Below is a small trained network, with its code and all its weights. Each question gives an input and a class and asks what happens when units are switched off, that is, made to give their printed mean instead of their output.

import numpy as np


def w(rows, s, z=0):
    codes = np.array(rows[::2]) - 128.0
    scale = np.full(codes.shape[1], s)
    scale[-1] = z or s
    return codes * scale


def norm(h):
    return h / np.sqrt((h * h).mean(-1, keepdims=True) + 1e-5)


def f(y):
    return y / 2 * (1 + np.tanh(0.7978845608 * (y + 0.044715 * y**3)))


def log_softmax(a):
    a = a - a.max(-1, keepdims=True)
    return a - np.log(np.exp(a).sum(-1, keepdims=True))


def net(x, mask):
    res = np.array(x, float).reshape(1, 7) / 4 @ E
    u = 0
    for l in range(2):
        y = f(norm(res) @ A[l][:, :-1].T + A[l][:, -1])
        res = res + np.where(mask[u : u + 16], y, B[l][:, -1]) @ B[l][:, :-1]
        u += 16
    return log_softmax(norm(res)[-1] @ U[:, :-1].T + U[:, -1])


A, B = {}, {}
E = w([
[91,157,176,142],'x0',
[118,128,28,120],'x1',
[241,112,132,183],'x2',
[57,111,213,156],'x3',
[129,30,193,141],'x4',
[148,133,114,255],'x5',
[174,80,113,191],'x6',
],0.0059)
A[0] = w([
[248,140,82,150,68],'0.n0',
[107,152,150,148,86],'0.n1',
[94,240,212,189,55],'0.n2',
[136,112,102,131,120],'0.n3',
[152,108,166,150,78],'0.n4',
[146,98,173,101,104],'0.n5',
[139,62,194,88,80],'0.n6',
[110,169,53,40,78],'0.n7',
[160,92,44,176,140],'0.n8',
[81,86,6,212,3],'0.n9',
[116,185,71,187,96],'0.n10',
[104,92,54,131,110],'0.n11',
[238,136,64,160,111],'0.n12',
[116,165,163,146,115],'0.n13',
[157,136,174,108,137],'0.n14',
[121,159,168,144,119],'0.n15',
],0.012,0.0042)
B[0] = w([
[223,96,107,168,233],'0.n0',
[129,113,134,148,129],'0.n1',
[95,51,129,252,201],'0.n2',
[122,138,127,148,136],'0.n3',
[107,149,102,71,136],'0.n4',
[126,131,164,96,153],'0.n5',
[153,128,200,66,187],'0.n6',
[66,103,36,89,226],'0.n7',
[133,181,156,169,219],'0.n8',
[54,236,211,126,184],'0.n9',
[158,153,165,33,169],'0.n10',
[80,124,152,155,166],'0.n11',
[213,136,121,161,253],'0.n12',
[124,94,131,160,144],'0.n13',
[96,125,162,120,153],'0.n14',
[117,95,138,152,145],'0.n15',
],0.026,0.0058)
A[1] = w([
[128,129,130,131,120],'1.n0',
[161,137,168,141,86],'1.n1',
[147,179,141,71,184],'1.n2',
[118,179,144,142,74],'1.n3',
[114,108,115,152,84],'1.n4',
[115,113,130,147,59],'1.n5',
[133,168,86,142,79],'1.n6',
[90,115,137,111,117],'1.n7',
[128,116,140,104,108],'1.n8',
[105,187,143,141,46],'1.n9',
[171,99,179,49,72],'1.n10',
[120,125,123,148,67],'1.n11',
[204,145,103,160,46],'1.n12',
[89,105,4,73,59],'1.n13',
[111,112,133,126,121],'1.n14',
[239,159,73,160,5],'1.n15',
],0.019,0.0031)
B[1] = w([
[130,130,125,130,128],'1.n0',
[118,134,88,106,174],'1.n1',
[122,75,138,213,185],'1.n2',
[105,155,149,99,144],'1.n3',
[145,108,138,144,142],'1.n4',
[150,112,124,150,132],'1.n5',
[123,97,158,111,150],'1.n6',
[166,131,106,134,162],'1.n7',
[136,114,123,116,137],'1.n8',
[94,161,161,97,144],'1.n9',
[136,117,135,47,197],'1.n10',
[139,123,135,137,127],'1.n11',
[189,159,130,127,213],'1.n12',
[55,142,3,105,234],'1.n13',
[152,113,116,137,140],'1.n14',
[239,196,103,140,255],'1.n15',
],0.041,0.0086)
U = w([
[82,198,194,125,9],'0',
[170,44,163,12,2],'1',
[88,123,23,89,217],'2',
[134,42,157,195,177],'3',
[253,191,115,124,233],'4',
],0.02,0.0014)

Each question gives the input, the list of numbers given to net, and the class t.
The units are the neurons (one row each of A and B). Each row of codes is followed by its name. A weight is (code - 128) times the scale printed after its matrix; where a second scale follows, it is the last column's (A, B and U).
mask holds one flag per neuron, layer by layer. A switched-off neuron (its flag False) gives its mean, the last column of its row in B, instead of its output. The means were averaged over made-up inputs and are rounded, as every weight is.
A unit's drop is (log p(t) with every unit on - log p(t) with that unit switched off) / (log p(t) with every unit on - log p(t) with every unit switched off).
The circuit of an input: a set's keep is (log p(t) with only the set's units on - log p(t) with every unit switched off) / (log p(t) with every unit on - log p(t) with every unit switched off). Starting from the 12 units with the biggest drops (on a tie, the unit counted first), units are removed one at a time, each time the one whose removal leaves the highest keep (on an exact tie, the one counted first), for as long as the keep stays at least 0.8.
units of the circuit, in order: the units of the circuit, biggest drop first
unit that matters most: the unit with the biggest drop
k most important neurons: the k neurons with the biggest drops, biggest first
top k neurons in layer l: the k neurons of layer l with the biggest drops, biggest first
drop when u is switched off: that unit's drop, to one decimal
input [-3,-8,5,-8,-8,-7,-5], class 2: unit that matters most	0.n7
input [3,2,-6,-3,-5,0,6], class 2: 2 most important neurons	(0.n7, 0.n6)
input [5,-7,6,-1,-2,0,0], class 3: units of the circuit, in order	(0.n2, 1.n15)
input [0,7,-5,-8,-2,3,7], class 0: units of the circuit, in order	(0.n9, 1.n9)
input [-1,-8,-7,-6,6,8,2], class 3: top 2 neurons in layer 0	(0.n10, 0.n12)
input [1,4,4,7,5,4,5], class 0: 2 most important neurons	(0.n0, 0.n12)
input [5,-2,-2,0,-4,4,7], class 0: top 3 neurons in layer 0	(0.n9, 0.n10, 0.n0)
input [-7,1,-8,3,2,0,3], class 0: top 2 neurons in layer 0	(0.n9, 0.n7)
input [6,-2,7,-5,5,-7,1], class 1: 2 most important neurons	(0.n6, 1.n10)
input [7,5,-4,-8,0,0,7], class 0: 2 most important neurons	(0.n9, 0.n11)
input [8,2,6,2,7,2,3], class 1: top 2 neurons in layer 0	(0.n12, 0.n0)
input [0,8,-4,2,1,-1,5], class 0: drop when 0.n9 is switched off	0.1
input [7,4,-7,8,-1,-1,-6], class 3: top 2 neurons in layer 0	(0.n2, 0.n7)
input [-1,5,7,1,-5,-7,-6], class 2: units of the circuit, in order	(0.n7)
input [6,-8,-1,1,0,-3,0], class 3: drop when 0.n2 is switched off	0.8
input [3,-6,-2,-2,-5,1,-5], class 3: drop when 0.n2 is switched off	0.7
input [3,2,-3,7,-6,6,4], class 0: 3 most important neurons	(0.n9, 0.n10, 0.n0)
input [-3,0,7,8,2,8,-4], class 3: drop when 0.n12 is switched off	0.5
